Below is a small trained network, with its code and all its weights. Each question gives an input and a class and asks what happens when units are switched off, that is, made to give their printed mean instead of their output.

import numpy as np


def w(rows, s, z=0):
    codes = np.array(rows[::2]) - 128.0
    scale = np.full(codes.shape[1], s)
    scale[-1] = z or s
    return codes * scale


def norm(h):
    return h / np.sqrt((h * h).mean(-1, keepdims=True) + 1e-5)


def f(y):
    return y / 2 * (1 + np.tanh(0.7978845608 * (y + 0.044715 * y**3)))


def log_softmax(a):
    a = a - a.max(-1, keepdims=True)
    return a - np.log(np.exp(a).sum(-1, keepdims=True))


def net(x, mask):
    res = np.array(x, float).reshape(1, 8) / 4 @ E
    u = 0
    for l in range(3):
        y = f(norm(res) @ A[l][:, :-1].T + A[l][:, -1])
        res = res + np.where(mask[u : u + 12], y, B[l][:, -1]) @ B[l][:, :-1]
        u += 12
    return log_softmax(norm(res)[-1] @ U[:, :-1].T + U[:, -1])


A, B = {}, {}
E = w([
[126,124,125,132,122,130,123,124,124,129,124],'x0',
[167,73,50,110,122,59,133,175,105,148,53],'x1',
[83,144,145,127,96,145,184,154,152,228,102],'x2',
[131,127,128,127,134,131,127,130,126,130,128],'x3',
[132,124,130,129,124,130,124,125,124,132,127],'x4',
[128,130,128,128,127,131,130,129,129,127,127],'x5',
[124,129,126,129,126,128,125,130,126,127,128],'x6',
[147,100,145,252,162,113,148,176,127,132,148],'x7',
],0.013)
A[0] = w([
[121,125,127,140,111,93,123,119,123,117,147,138],'0.n1',
[138,123,122,183,142,100,128,164,115,118,165,112],'0.n2',
[175,124,111,224,134,91,140,182,129,141,108,87],'0.n3',
[174,110,148,152,119,108,123,101,111,112,152,101],'0.n4',
[172,118,114,133,140,125,99,110,121,12,131,254],'0.n5',
[161,107,59,85,129,82,136,145,126,145,72,99],'0.n6',
[102,161,166,107,117,167,115,97,119,123,154,152],'0.n7',
[106,128,155,100,135,46,107,131,116,157,196,116],'0.n8',
[175,109,103,107,116,77,129,167,111,99,104,98],'0.n9',
[107,143,142,127,99,121,166,121,132,163,141,125],'0.n10',
[148,106,119,108,118,124,141,173,108,150,97,89],'0.n11',
[141,126,161,251,148,140,149,151,139,118,154,98],'0.n12',
],0.014,0.0075)
B[0] = w([
[175,127,151,112,145,140,137,128,117,147,107,136],'0.n1',
[126,107,207,136,138,139,64,195,163,74,30,183],'0.n2',
[96,22,47,154,176,149,211,129,191,95,128,223],'0.n3',
[154,124,178,115,90,167,102,143,172,89,30,150],'0.n4',
[233,159,80,157,150,139,130,49,116,56,174,252],'0.n5',
[108,204,177,119,97,73,74,127,99,149,146,221],'0.n6',
[71,30,100,109,167,157,163,128,165,81,96,218],'0.n7',
[107,110,159,109,110,172,140,120,103,86,134,128],'0.n8',
[101,28,104,95,171,109,16,164,65,197,133,193],'0.n9',
[103,106,118,123,156,187,47,152,101,178,99,173],'0.n10',
[149,197,150,142,65,168,219,116,126,45,87,167],'0.n11',
[117,247,193,132,92,72,70,117,47,170,188,236],'0.n12',
],0.013)
A[1] = w([
[136,50,33,104,163,86,182,131,146,124,84,34],'1.n1',
[139,212,131,115,48,100,124,112,137,120,56,114],'1.n2',
[216,184,181,124,96,189,251,88,194,68,126,45],'1.n3',
[57,127,192,102,78,40,188,198,152,168,151,140],'1.n4',
[217,40,121,161,115,118,181,99,210,99,99,39],'1.n5',
[148,105,35,103,140,109,235,72,130,105,196,49],'1.n6',
[200,48,8,221,160,104,241,193,167,115,78,85],'1.n7',
[201,93,133,66,90,149,166,95,61,131,164,41],'1.n8',
[91,93,87,139,147,96,113,109,158,60,169,6],'1.n9',
[193,124,120,141,147,38,92,107,78,4,193,92],'1.n10',
[225,123,99,101,184,160,86,97,143,47,140,33],'1.n11',
[219,240,65,59,73,101,111,110,111,219,107,112],'1.n12',
],0.011,0.0025)
B[1] = w([
[143,183,173,169,136,177,119,121,141,124,150,169],'1.n1',
[132,135,123,138,142,103,95,144,124,96,93,152],'1.n2',
[112,181,95,124,152,175,127,100,99,125,115,161],'1.n3',
[109,162,70,144,81,146,157,149,68,117,99,181],'1.n4',
[86,122,66,127,191,153,43,136,88,126,148,160],'1.n5',
[107,105,87,143,157,153,129,109,66,91,138,155],'1.n6',
[130,86,177,98,163,105,253,135,96,127,99,190],'1.n7',
[82,108,136,137,129,144,160,97,133,150,181,144],'1.n8',
[170,137,73,127,141,113,108,128,95,128,95,166],'1.n9',
[170,104,166,87,122,146,102,104,227,161,108,253],'1.n10',
[63,146,121,178,123,80,159,169,62,138,137,222],'1.n11',
[116,89,96,162,62,80,139,124,154,86,148,174],'1.n12',
],0.021,0.014)
A[2] = w([
[223,73,100,135,138,190,85,95,206,120,146,92],'2.n1',
[147,160,171,133,106,132,190,124,77,209,155,87],'2.n2',
[220,163,212,70,224,136,125,124,153,156,119,102],'2.n3',
[187,105,247,100,117,109,161,67,160,144,136,90],'2.n4',
[182,10,163,61,122,63,136,105,199,109,162,84],'2.n5',
[208,180,157,104,81,117,64,60,224,142,171,66],'2.n6',
[138,234,131,190,93,135,101,128,92,203,218,85],'2.n7',
[158,126,152,144,119,75,64,109,85,97,163,77],'2.n8',
[104,156,156,172,152,109,158,179,97,145,156,95],'2.n9',
[135,170,171,166,126,29,72,147,178,181,161,70],'2.n10',
[124,71,142,50,134,218,151,149,231,129,116,84],'2.n11',
[208,228,178,130,105,169,142,95,217,91,129,3],'2.n12',
],0.013,0.0032)
B[2] = w([
[3,150,169,103,67,107,159,192,77,156,71,237],'2.n1',
[120,115,216,121,152,50,156,97,111,159,180,192],'2.n2',
[171,139,116,220,110,180,80,159,188,114,59,230],'2.n3',
[131,165,57,156,132,112,66,131,86,37,97,199],'2.n4',
[185,39,91,150,148,89,60,157,142,185,176,242],'2.n5',
[226,163,183,42,127,79,207,64,176,67,230,254],'2.n6',
[106,128,134,204,128,118,4,203,142,187,166,237],'2.n7',
[148,143,134,107,115,183,211,152,188,152,145,239],'2.n8',
[161,125,131,75,121,119,157,60,115,202,181,205],'2.n9',
[61,115,77,95,182,211,154,57,84,134,146,238],'2.n10',
[120,118,133,34,115,180,128,139,200,170,89,246],'2.n11',
[165,218,212,135,104,156,167,150,128,94,86,188],'2.n12',
],0.017,0.0069)
U = w([
[88,133,56,137,196,175,130,63,69,71,142,186],'0',
[180,214,187,147,135,167,115,113,169,78,129,230],'1',
[178,87,91,77,107,75,115,85,162,121,206,193],'2',
[189,58,125,177,184,118,98,177,157,134,65,154],'3',
[74,112,127,54,126,205,125,135,181,157,71,142],'4',
[83,167,169,173,125,122,86,144,92,213,189,36],'5',
[86,149,63,132,23,77,130,147,102,103,80,15],'6',
[120,114,163,147,141,90,248,144,74,158,94,2],'7',
],0.014,0.00081)

Each question gives the input, the list of numbers given to net, and the class t.
The units are the neurons (one row each of A and B). Each row of codes is followed by its name. A weight is (code - 128) times the scale printed after its matrix; where a second scale follows, it is the last column's (A, B and U).
mask holds one flag per neuron, layer by layer. A switched-off neuron (its flag False) gives its mean, the last column of its row in B, instead of its output. The means were averaged over made-up inputs and are rounded, as every weight is.
A unit's drop is (log p(t) with every unit on - log p(t) with that unit switched off) / (log p(t) with every unit on - log p(t) with every unit switched off).
The circuit of an input: a set's keep is (log p(t) with only the set's units on - log p(t) with every unit switched off) / (log p(t) with every unit on - log p(t) with every unit switched off). Starting from the 12 units with the biggest drops (on a tie, the unit counted first), units are removed one at a time, each time the one whose removal leaves the highest keep (on an exact tie, the one counted first), for as long as the keep stays at least 0.8.
circuit, biggest first: the units of the circuit, biggest drop first
most important unit: the unit with the biggest drop
top k neurons: the k neurons with the biggest drops, biggest first
k most important neurons of layer l: the k neurons of layer l with the biggest drops, biggest first
drop when u is switched off: that unit's drop, to one decimal
input [-1,0,-2,5,3,-1,-7,-7], class 0: most important unit	0.n12
input [-7,-6,4,-3,6,-8,5,0], class 4: top 4 neurons	(0.n7; 0.n5; 1.n11; 0.n6)
input [1,1,-5,-1,-2,-8,3,0], class 2: circuit, biggest first	(1.n10; 2.n6)
input [6,4,-7,-1,5,5,-3,0], class 2: top 4 neurons	(0.n6; 0.n7; 1.n10; 0.n5)
input [1,5,6,-5,-4,-3,6,0], class 6: top 2 neurons	(0.n6; 0.n7)
input [-8,5,1,8,1,8,-5,0], class 6: circuit, biggest first	(0.n6; 0.n5; 1.n4)
input [-1,-8,4,-2,3,-5,-8,0], class 4: top 2 neurons	(0.n7; 0.n5)
input [5,8,0,3,-6,-3,-6,-1], class 2: top 2 neurons	(0.n6; 1.n11)
input [2,2,-8,6,-4,8,8,0], class 2: top 2 neurons	(0.n7; 0.n3)
input [-2,-8,0,-8,-2,4,7,-2], class 0: top 2 neurons	(1.n10; 0.n7)
input [-6,-3,-4,7,-8,5,3,0], class 0: top 2 neurons	(0.n6; 1.n11)
input [5,1,-5,-3,3,6,2,-6], class 2: top 2 neurons	(0.n3; 1.n10)
input [-5,5,2,1,-2,-3,-6,2], class 7: top 2 neurons	(0.n3; 0.n5)
input [-1,-7,7,-3,2,-2,5,-1], class 4: circuit, biggest first	(0.n7)
input [-7,-3,-3,-7,-4,0,-8,0], class 0: top 2 neurons	(1.n11; 0.n6)
input [-1,7,4,2,-4,1,-8,5], class 7: 2 most important neurons of layer 0	(0.n3; 0.n5)
input [-5,0,-2,-6,-7,0,1,-8], class 0: 2 most important neurons of layer 1	(1.n11; 1.n6)
input [2,1,-3,2,7,8,1,-6], class 2: drop when 1.n10 is switched off	1.1
input [0,2,-4,-7,-1,-2,6,-8], class 2: drop when 1.n10 is switched off	0.5
input [5,7,-3,-4,7,-3,2,-1], class 2: most important unit	0.n6
input [6,1,5,7,-1,-8,8,-6], class 6: drop when 1.n10 is switched off	0.1
input [-7,3,1,-2,0,0,4,4], class 7: 2 most important neurons of layer 0	(0.n5; 0.n3)
